Below are the code and all the weights of a small trained network. Each question names an input and a target symbol and asks about switching units off, where a switched-off unit gives its printed mean instead of its output.

import numpy as np


def w(rows, s, z=0):
    codes = np.array(rows[::2]) - 128.0
    scale = np.full(codes.shape[1], s)
    scale[-1] = z or s
    return codes * scale


def f(y):
    return y / 2 * (1 + np.tanh(0.7978845608 * (y + 0.044715 * y**3)))


def softmax(a):
    e = np.exp(a - a.max(-1, keepdims=True))
    return e / e.sum(-1, keepdims=True)


def log_softmax(a):
    a = a - a.max(-1, keepdims=True)
    return a - np.log(np.exp(a).sum(-1, keepdims=True))


def net(x, mask):
    ids = ['βδζθλμστφ'.index(c) for c in x.split()]
    T = len(ids)
    res = E[ids] + P[:T]
    u = 0
    for l in range(2):
        r = res
        for j in range(3):
            rows = slice(3 * j, 3 * j + 3)
            q, k, v = (r @ M[l][rows].T for M in (Q, K, V))
            z = softmax(np.where(np.tri(T) > 0, q @ k.T / 3**0.5, -1e9)) @ v
            o = O[l][rows]
            res = res + np.where(mask[u + j], z, o[:, -1]) @ o[:, :-1]
        u += 3
        y = f(res @ A[l][:, :-1].T + A[l][:, -1])
        res = res + np.where(mask[u : u + 4], y, B[l][:, -1]) @ B[l][:, :-1]
        u += 4
    return log_softmax(res[-1] @ U[:, :-1].T + U[:, -1])


Q, K, V, O, A, B = {}, {}, {}, {}, {}, {}
E = w([
[51,181,206],'β',
[183,68,176],'δ',
[64,106,2],'ζ',
[113,107,123],'θ',
[124,96,105],'λ',
[180,245,51],'μ',
[148,61,64],'σ',
[209,173,109],'τ',
[124,94,105],'φ',
],0.02)
P = w([
[241,191,132],'0',
[187,153,132],'1',
[141,135,148],'2',
[107,120,154],'3',
[81,105,159],'4',
[57,91,160],'5',
[31,83,163],'6',
[15,70,164],'7',
[3,53,159],'8',
[5,24,135],'9',
],0.0071)
Q[0] = w([
[82,4,205],'0.h1',
[171,143,168],'0.h1',
[250,187,139],'0.h1',
[120,144,107],'0.h2',
[91,119,112],'0.h2',
[117,119,137],'0.h2',
[178,63,187],'0.h3',
[118,141,190],'0.h3',
[169,97,157],'0.h3',
],0.02)
K[0] = w([
[92,6,213],'0.h1',
[186,123,140],'0.h1',
[198,179,149],'0.h1',
[102,79,126],'0.h2',
[117,71,159],'0.h2',
[144,135,140],'0.h2',
[83,59,84],'0.h3',
[105,152,92],'0.h3',
[123,91,110],'0.h3',
],0.018)
V[0] = w([
[203,133,203],'0.h1',
[216,151,254],'0.h1',
[43,221,226],'0.h1',
[117,91,179],'0.h2',
[148,145,196],'0.h2',
[141,151,117],'0.h2',
[147,100,118],'0.h3',
[133,163,66],'0.h3',
[99,110,98],'0.h3',
],0.0076)
O[0] = w([
[107,63,153,41],'0.h1',
[113,22,148,9],'0.h1',
[219,100,2,152],'0.h1',
[134,71,171,75],'0.h2',
[137,92,93,192],'0.h2',
[128,156,85,173],'0.h2',
[113,119,185,92],'0.h3',
[106,184,111,237],'0.h3',
[138,161,146,45],'0.h3',
],0.0091,0.0012)
A[0] = w([
[40,93,90,4],'0.n1',
[34,91,160,60],'0.n2',
[104,126,170,229],'0.n3',
[249,151,172,149],'0.n4',
],0.013,0.0023)
B[0] = w([
[148,29,112,182],'0.n1',
[39,102,106,253],'0.n2',
[117,250,153,207],'0.n3',
[168,141,224,185],'0.n4',
],0.013,0.0043)
Q[1] = w([
[5,102,93],'1.h1',
[90,73,90],'1.h1',
[82,174,37],'1.h1',
[127,159,215],'1.h2',
[113,152,109],'1.h2',
[161,175,145],'1.h2',
[170,142,195],'1.h3',
[155,153,124],'1.h3',
[130,126,139],'1.h3',
],0.012)
K[1] = w([
[8,68,29],'1.h1',
[120,59,113],'1.h1',
[200,172,20],'1.h1',
[142,141,219],'1.h2',
[104,166,131],'1.h2',
[167,186,144],'1.h2',
[199,156,173],'1.h3',
[155,106,90],'1.h3',
[137,137,143],'1.h3',
],0.011)
V[1] = w([
[67,113,2],'1.h1',
[125,161,232],'1.h1',
[152,120,131],'1.h1',
[140,149,163],'1.h2',
[101,74,21],'1.h2',
[165,179,93],'1.h2',
[183,113,203],'1.h3',
[92,142,73],'1.h3',
[145,207,78],'1.h3',
],0.0056)
O[1] = w([
[252,198,141,255],'1.h1',
[70,30,150,152],'1.h1',
[100,138,111,71],'1.h1',
[175,112,81,160],'1.h2',
[4,174,241,31],'1.h2',
[70,56,109,114],'1.h2',
[35,209,148,89],'1.h3',
[178,70,126,150],'1.h3',
[51,20,240,97],'1.h3',
],0.0041,0.0022)
A[1] = w([
[72,210,184,42],'1.n1',
[54,144,4,36],'1.n2',
[15,97,36,2],'1.n3',
[137,167,187,178],'1.n4',
],0.011,0.0047)
B[1] = w([
[100,83,6,231],'1.n1',
[80,80,189,253],'1.n2',
[167,132,157,215],'1.n3',
[157,168,182,195],'1.n4',
],0.014,0.0044)
U = w([
[96,89,113,127],'β',
[118,246,95,133],'δ',
[169,17,36,178],'ζ',
[76,139,133,125],'θ',
[1,159,71,2],'λ',
[117,146,224,232],'μ',
[30,19,206,23],'σ',
[92,92,113,217],'τ',
[75,141,134,116],'φ',
],0.0079,0.0043)

Each question gives the input, a string of symbols that net reads in full, and the target symbol t.
The units are the heads (3 rows each of Q, K, V and O) and the neurons (one row each of A and B). Each row of codes is followed by its name. A weight is (code - 128) times the scale printed after its matrix; where a second scale follows, it is the last column's (O, A, B and U).
mask holds one flag per unit, layer by layer, with each layer's heads first. A switched-off unit (its flag False) gives its mean, the last column of its rows in O or B, instead of its output. The means were averaged over made-up inputs and are rounded, as every weight is.
A unit's drop is (log p(t) with every unit on - log p(t) with that unit switched off) / (log p(t) with every unit on - log p(t) with every unit switched off).
The circuit of an input: a set's keep is (log p(t) with only the set's units on - log p(t) with every unit switched off) / (log p(t) with every unit on - log p(t) with every unit switched off). Starting from the 12 units with the biggest drops (on a tie, the unit counted first), units are removed one at a time, each time the one whose removal leaves the highest keep (on an exact tie, the one counted first), for as long as the keep stays at least 0.8.
circuit, biggest first: the units of the circuit, biggest drop first
k most important neurons: the k neurons with the biggest drops, biggest first
top k neurons in layer l: the k neurons of layer l with the biggest drops, biggest first
heads that matter: for each layer, one digit per head in row order, 1 if its drop is at least 0.15 and else 0, layers parted by /
input φ β σ δ β, target σ: heads that matter -> 100 / 000
input ζ β θ, target ζ: circuit, biggest first -> (0.h1, 0.n3)
input τ β τ ζ δ β λ, target ζ: circuit, biggest first -> (0.h1, 0.n3)
input β φ τ τ μ τ λ β λ, target ζ: 4 most important neurons -> (0.n2, 0.n3, 0.n1, 1.n4)
input τ δ β μ ζ φ ζ ζ λ, target δ: circuit, biggest first -> (1.h1, 0.h1)
input τ θ β σ σ λ, target λ: 3 most important neurons -> (0.n2, 1.n1, 0.n3)
input θ μ ζ δ ζ λ, target δ: heads that matter -> 000 / 100
input φ θ δ φ, target σ: top 2 neurons in layer 0 -> (0.n2, 0.n4)
input φ μ β φ β μ β τ σ φ, target λ: circuit, biggest first -> (0.h1, 1.n1)
input τ σ φ, target λ: circuit, biggest first -> (0.h1, 0.n3, 1.n1)
input δ ζ μ σ β σ β, target λ: 3 most important neurons -> (0.n2, 1.n1, 0.n3)
input β δ β, target σ: circuit, biggest first -> (0.h1)
input δ σ φ δ ζ τ, target μ: top 2 neurons in layer 0 -> (0.n2, 0.n4)
input φ φ δ β β θ δ θ δ φ, target σ: 2 most important neurons -> (0.n2, 1.n2)
input δ σ β ζ μ δ δ φ δ λ, target σ: circuit, biggest first -> (0.n2, 1.n2)
input σ θ τ θ β σ β, target λ: 2 most important neurons -> (1.n1, 0.n2)
input θ λ β ζ τ, target μ: circuit, biggest first -> (0.n4)
input τ θ β τ δ σ, target σ: circuit, biggest first -> (0.h1, 0.n2)
input ζ σ β ζ δ, target σ: heads that matter -> 100 / 101
input σ β μ φ ζ λ δ ζ β, target δ: circuit, biggest first -> (0.h1, 1.h1)
